Below is a small trained network, with its code and all its weights. Each question gives an input and a class and asks what happens when units are switched off, that is, made to give their printed mean instead of their output.

import numpy as np


def w(rows, s, z=0):
    codes = np.array(rows[::2]) - 128.0
    scale = np.full(codes.shape[1], s)
    scale[-1] = z or s
    return codes * scale


def norm(h):
    return h / np.sqrt((h * h).mean(-1, keepdims=True) + 1e-5)


def f(y):
    return y / 2 * (1 + np.tanh(0.7978845608 * (y + 0.044715 * y**3)))


def log_softmax(a):
    a = a - a.max(-1, keepdims=True)
    return a - np.log(np.exp(a).sum(-1, keepdims=True))


def net(x, mask):
    res = np.array(x, float).reshape(1, 7) / 4 @ E
    u = 0
    for l in range(2):
        y = f(norm(res) @ A[l][:, :-1].T + A[l][:, -1])
        res = res + np.where(mask[u : u + 5], y, B[l][:, -1]) @ B[l][:, :-1]
        u += 5
    return log_softmax(norm(res)[-1] @ U[:, :-1].T + U[:, -1])


A, B = {}, {}
E = w([
[37,48,111,217],'x0',
[147,159,200,203],'x1',
[168,42,31,254],'x2',
[186,52,150,248],'x3',
[75,156,133,114],'x4',
[172,63,200,84],'x5',
[76,160,249,185],'x6',
],0.0042)
A[0] = w([
[71,126,167,69,253],'0.n0',
[147,150,123,171,80],'0.n1',
[195,100,117,115,11],'0.n2',
[80,149,205,175,161],'0.n3',
[247,139,176,83,180],'0.n4',
],0.015,0.0017)
B[0] = w([
[160,93,11,254,236],'0.n0',
[137,182,146,216,144],'0.n1',
[131,148,129,63,166],'0.n2',
[82,62,122,53,233],'0.n3',
[111,29,194,101,255],'0.n4',
],0.0054,0.0061)
A[1] = w([
[185,102,175,1,188],'1.n0',
[38,124,94,178,134],'1.n1',
[164,244,139,207,186],'1.n2',
[4,117,10,64,119],'1.n3',
[209,73,148,44,249],'1.n4',
],0.0074,0.0019)
B[1] = w([
[127,68,172,136,221],'1.n0',
[179,90,205,131,191],'1.n1',
[255,104,66,133,131],'1.n2',
[189,210,133,82,253],'1.n3',
[95,107,205,182,231],'1.n4',
],0.008,0.0053)
U = w([
[87,36,167,194,1],'0',
[162,254,68,199,255],'1',
],0.01,8.1e-05)

Each question gives the input, the list of numbers given to net, and the class t.
The units are the neurons (one row each of A and B). Each row of codes is followed by its name. A weight is (code - 128) times the scale printed after its matrix; where a second scale follows, it is the last column's (A, B and U).
mask holds one flag per neuron, layer by layer. A switched-off neuron (its flag False) gives its mean, the last column of its row in B, instead of its output. The means were averaged over made-up inputs and are rounded, as every weight is.
A unit's drop is (log p(t) with every unit on - log p(t) with that unit switched off) / (log p(t) with every unit on - log p(t) with every unit switched off).
The circuit of an input: a set's keep is (log p(t) with only the set's units on - log p(t) with every unit switched off) / (log p(t) with every unit on - log p(t) with every unit switched off). Starting from all 10 units, units are removed one at a time, each time the one whose removal leaves the highest keep (on an exact tie, the one counted first), for as long as the keep stays at least 0.8.
units of the circuit, in order: the units of the circuit, biggest drop first
unit that matters most: the unit with the biggest drop
top k neurons: the k neurons with the biggest drops, biggest first
top k neurons in layer l: the k neurons of layer l with the biggest drops, biggest first
drop when u is switched off: that unit's drop, to one decimal
input [-8,5,-8,3,7,-4,0], class 0: units of the circuit, in order	(0.n4; 1.n3)
input [4,2,-3,-7,-2,-6,8], class 1: top 2 neurons in layer 0	(0.n4; 0.n0)
input [8,-2,3,1,4,0,-7], class 1: units of the circuit, in order	(0.n4; 1.n3; 1.n0)
input [-4,1,7,8,-2,-8,6], class 1: top 2 neurons in layer 0	(0.n4; 0.n1)
input [0,-8,-7,1,5,1,7], class 1: unit that matters most	1.n3
input [1,1,3,7,-6,-6,0], class 1: units of the circuit, in order	(0.n4; 1.n0)
input [8,3,-7,-7,7,4,-3], class 1: units of the circuit, in order	(1.n3; 0.n0)
input [-8,-4,-4,0,2,-5,-5], class 0: top 2 neurons	(0.n4; 1.n0)
input [2,-1,1,1,7,-8,4], class 1: top 2 neurons	(1.n3; 0.n4)
input [5,-1,8,-7,-6,-4,-8], class 1: drop when 0.n4 is switched off	0.1
input [-8,4,-8,2,-7,-2,-5], class 0: drop when 0.n4 is switched off	0.1
input [5,-7,-8,-7,-2,2,-2], class 1: drop when 0.n0 is switched off	0.1
